Below is a small trained network, with its code and all its weights. Each question gives an input and a class and asks what happens when units are switched off, that is, made to give their printed mean instead of their output.

import numpy as np


def w(rows, s, z=0):
    codes = np.array(rows[::2]) - 128.0
    scale = np.full(codes.shape[1], s)
    scale[-1] = z or s
    return codes * scale


def f(y):
    return y / 2 * (1 + np.tanh(0.7978845608 * (y + 0.044715 * y**3)))


def log_softmax(a):
    a = a - a.max(-1, keepdims=True)
    return a - np.log(np.exp(a).sum(-1, keepdims=True))


def net(x, mask):
    res = np.array(x, float).reshape(1, 3) / 4 @ E
    y = f(res @ A[0][:, :-1].T + A[0][:, -1])
    res = res + np.where(mask, y, B[0][:, -1]) @ B[0][:, :-1]
    return log_softmax(res[-1] @ U[:, :-1].T + U[:, -1])


A, B = {}, {}
E = w([
[165,113,206,187,237,103],'x0',
[60,58,219,77,135,137],'x1',
[129,182,164,91,91,2],'x2',
],0.0097)
A[0] = w([
[133,129,56,34,52,162,116],'neuron 1',
[159,180,124,87,127,9,124],'neuron 2',
[169,89,134,119,155,145,255],'neuron 3',
[28,151,85,73,43,172,120],'neuron 4',
[70,88,222,71,123,154,138],'neuron 5',
[1,90,199,81,114,151,101],'neuron 6',
[168,103,193,184,221,109,123],'neuron 7',
[84,128,76,77,75,135,125],'neuron 8',
[158,75,64,146,177,243,118],'neuron 9',
[212,194,47,156,128,127,98],'neuron 10',
],0.0083,0.0093)
B[0] = w([
[184,106,182,136,248,166,236],'neuron 1',
[75,121,254,42,73,233,218],'neuron 2',
[206,162,70,37,134,48,255],'neuron 3',
[236,113,205,153,197,105,245],'neuron 4',
[145,237,32,143,130,224,219],'neuron 5',
[117,247,94,207,74,243,212],'neuron 6',
[181,144,176,139,215,179,217],'neuron 7',
[210,99,181,130,184,121,205],'neuron 8',
[21,124,254,14,64,171,232],'neuron 9',
[76,181,120,225,73,247,199],'neuron 10',
],0.0073,0.0082)
U = w([
[223,104,168,150,211,109,72],'0',
[52,106,193,19,77,135,107],'1',
[124,190,61,233,92,162,155],'2',
[177,109,51,51,126,52,254],'3',
[76,2,102,203,96,51,20],'4',
[29,6,95,201,129,65,20],'5',
[70,30,63,193,114,83,10],'6',
[54,34,78,214,107,44,11],'7',
],0.012,0.0081)

Each question gives the input, the list of numbers given to net, and the class t.
The units are the neurons (one row each of A and B). Each row of codes is followed by its name. A weight is (code - 128) times the scale printed after its matrix; where a second scale follows, it is the last column's (A, B and U).
mask holds one flag per neuron, in row order. A switched-off neuron (its flag False) gives its mean, the last column of its row in B, instead of its output. The means were averaged over made-up inputs and are rounded, as every weight is.
A unit's drop is (log p(t) with every unit on - log p(t) with that unit switched off) / (log p(t) with every unit on - log p(t) with every unit switched off).
The circuit of an input: a set's keep is (log p(t) with only the set's units on - log p(t) with every unit switched off) / (log p(t) with every unit on - log p(t) with every unit switched off). Starting from all 10 units, units are removed one at a time, each time the one whose removal leaves the highest keep (on an exact tie, the one counted first), for as long as the keep stays at least 0.8.
units of the circuit, in order: the units of the circuit, biggest drop first
k most important neurons: the k neurons with the biggest drops, biggest first
drop when u is switched off: that unit's drop, to one decimal
input [-8,3,8], class 0: units of the circuit, in order : neuron 4; neuron 1
input [-4,-2,-2], class 0: units of the circuit, in order : neuron 1; neuron 4
input [2,-6,2], class 2: units of the circuit, in order : neuron 10
input [2,2,4], class 1: 2 most important neurons : neuron 2; neuron 4
input [-3,0,1], class 3: 2 most important neurons : neuron 7; neuron 9
input [-3,1,-3], class 3: 2 most important neurons : neuron 2; neuron 7
input [-2,8,7], class 2: units of the circuit, in order : neuron 6; neuron 5
input [-1,7,-4], class 2: 2 most important neurons : neuron 6; neuron 5
input [-2,0,3], class 3: units of the circuit, in order : neuron 9; neuron 10; neuron 7
input [-7,7,-5], class 0: 4 most important neurons : neuron 4; neuron 1; neuron 8; neuron 10
input [3,7,6], class 2: 3 most important neurons : neuron 5; neuron 6; neuron 9
input [5,-6,1], class 2: 4 most important neurons : neuron 10; neuron 4; neuron 1; neuron 8
input [-2,7,-5], class 2: 3 most important neurons : neuron 6; neuron 5; neuron 2
input [-1,-4,5], class 1: units of the circuit, in order : neuron 2
input [-5,-2,5], class 0: 3 most important neurons : neuron 9; neuron 1; neuron 4
input [3,-7,3], class 2: 2 most important neurons : neuron 10; neuron 9
input [1,6,-5], class 2: 3 most important neurons : neuron 6; neuron 5; neuron 2
input [-6,-4,-1], class 0: drop when neuron 1 is switched off : 0.1
input [2,0,-7], class 1: drop when neuron 9 is switched off : 0.5
input [-8,2,2], class 0: drop when neuron 5 is switched off : 0.0
input [2,4,-8], class 1: most important neuron : neuron 9
input [1,6,3], class 2: drop when neuron 6 is switched off : 0.1
